Below is a small trained network, with its code and all its weights. Each question gives an input and a class and asks what happens when units are switched off, that is, made to give their printed mean instead of their output.

import numpy as np


def w(rows, s, z=0):
    codes = np.array(rows[::2]) - 128.0
    scale = np.full(codes.shape[1], s)
    scale[-1] = z or s
    return codes * scale


def f(y):
    return np.maximum(y, 0)


def log_softmax(a):
    a = a - a.max(-1, keepdims=True)
    return a - np.log(np.exp(a).sum(-1, keepdims=True))


def net(x, mask):
    res = np.array(x, float).reshape(1, 4) / 4 @ E
    y = f(res @ A[0][:, :-1].T + A[0][:, -1])
    res = res + np.where(mask, y, B[0][:, -1]) @ B[0][:, :-1]
    return log_softmax(res[-1] @ U[:, :-1].T + U[:, -1])


A, B = {}, {}
E = w([
[87,53,254,121,32,204,40,132],'x0',
[127,133,132,130,124,123,129,119],'x1',
[26,198,148,153,184,98,6,180],'x2',
[70,36,194,236,168,65,202,176],'x3',
],0.0094)
A[0] = w([
[115,80,196,134,72,215,80,119,112],'n0',
[175,181,72,147,190,70,172,140,100],'n1',
[168,112,115,91,73,164,201,108,65],'n2',
[187,86,126,120,81,170,217,106,54],'n3',
[186,101,97,136,74,150,216,123,56],'n4',
[119,58,93,113,137,113,121,177,39],'n5',
[144,103,163,130,61,152,139,137,77],'n6',
[140,224,40,135,191,75,182,123,134],'n7',
[140,224,97,89,101,186,49,112,81],'n8',
[123,103,184,130,42,189,85,145,116],'n9',
[115,106,81,97,138,150,121,133,26],'n10',
[122,147,72,142,158,163,166,153,27],'n11',
[98,52,164,247,133,64,191,163,71],'n12',
[151,204,103,96,78,184,114,109,60],'n13',
[84,80,124,117,70,160,73,133,119],'n14',
[45,211,129,157,177,104,40,175,1],'n15',
[139,132,60,136,166,106,160,107,94],'n16',
[96,93,135,195,156,133,140,144,33],'n17',
[153,83,126,127,126,140,181,47,40],'n18',
[207,157,82,97,82,181,86,90,86],'n19',
[124,148,62,41,117,143,108,115,76],'n20',
],0.012,0.0054)
B[0] = w([
[187,114,148,204,202,178,118,62,238],'n0',
[169,111,162,196,155,188,117,89,217],'n1',
[93,145,106,111,63,122,95,183,189],'n2',
[47,211,72,129,65,135,88,185,204],'n3',
[89,193,79,136,69,136,73,155,197],'n4',
[149,121,120,119,154,119,136,166,140],'n5',
[136,168,109,160,123,158,113,125,175],'n6',
[187,86,179,189,167,195,79,65,245],'n7',
[110,108,172,92,136,53,198,154,228],'n8',
[208,90,153,177,156,156,76,89,227],'n9',
[151,108,107,132,132,121,131,123,134],'n10',
[172,127,100,134,148,149,129,101,155],'n11',
[107,67,180,34,173,33,229,130,254],'n12',
[122,99,134,87,155,94,199,146,193],'n13',
[145,91,114,172,150,179,111,104,199],'n14',
[39,242,8,116,2,153,73,221,226],'n15',
[143,91,156,192,144,167,106,118,184],'n16',
[123,111,135,63,113,121,177,136,173],'n17',
[99,171,78,122,92,154,116,160,174],'n18',
[114,98,166,66,163,49,178,131,209],'n19',
[118,81,153,87,146,71,172,103,189],'n20',
],0.0099,0.016)
U = w([
[190,121,123,183,197,249,78,47,184],'0',
[104,114,125,59,182,21,232,132,2],'1',
[52,254,40,119,88,175,45,198,180],'2',
],0.0086,0.0018)

Each question gives the input, the list of numbers given to net, and the class t.
The units are the neurons (one row each of A and B). Each row of codes is followed by its name. A weight is (code - 128) times the scale printed after its matrix; where a second scale follows, it is the last column's (A, B and U).
mask holds one flag per neuron, in row order. A switched-off neuron (its flag False) gives its mean, the last column of its row in B, instead of its output. The means were averaged over made-up inputs and are rounded, as every weight is.
A unit's drop is (log p(t) with every unit on - log p(t) with that unit switched off) / (log p(t) with every unit on - log p(t) with every unit switched off).
The circuit of an input: a set's keep is (log p(t) with only the set's units on - log p(t) with every unit switched off) / (log p(t) with every unit on - log p(t) with every unit switched off). Starting from the 12 units with the biggest drops (on a tie, the unit counted first), units are removed one at a time, each time the one whose removal leaves the highest keep (on an exact tie, the one counted first), for as long as the keep stays at least 0.8.
units of the circuit, in order: the units of the circuit, biggest drop first
unit that matters most: the unit with the biggest drop
top k neurons: the k neurons with the biggest drops, biggest first
drop when u is switched off: that unit's drop, to one decimal
input [4,-7,-6,-7], class 1: units of the circuit, in order : n19
input [-7,-5,-7,-4], class 0: top 4 neurons : n7, n1, n15, n16
input [6,3,-8,-6], class 2: top 2 neurons : n3, n2
input [-2,3,7,-7], class 1: top 3 neurons : n8, n20, n13
input [-7,7,-5,6], class 0: top 2 neurons : n7, n1
input [6,-4,-8,-8], class 1: top 3 neurons : n19, n13, n15
input [3,8,-1,4], class 1: top 3 neurons : n12, n7, n1
input [-3,5,-6,-5], class 2: top 2 neurons : n12, n3
input [-6,2,-5,-3], class 0: top 3 neurons : n7, n15, n1
input [-6,-1,-7,-5], class 2: top 3 neurons : n3, n4, n2
input [-8,3,-7,-2], class 0: top 2 neurons : n7, n1
input [-7,-5,-1,-8], class 1: top 3 neurons : n19, n8, n20
input [-5,-5,-7,5], class 2: top 2 neurons : n3, n4
input [6,-7,7,8], class 1: units of the circuit, in order : n12
input [-6,0,-2,6], class 0: top 3 neurons : n7, n1, n8
input [4,4,5,-3], class 2: top 3 neurons : n15, n7, n1
input [6,2,4,7], class 1: drop when n17 is switched off : 0.6
input [0,5,5,-6], class 1: drop when n8 is switched off : 0.5
input [-8,3,-1,6], class 0: drop when n7 is switched off : 0.2
input [-3,-6,-1,-6], class 1: drop when n7 is switched off : 0.0
input [-5,8,4,3], class 0: unit that matters most : n7
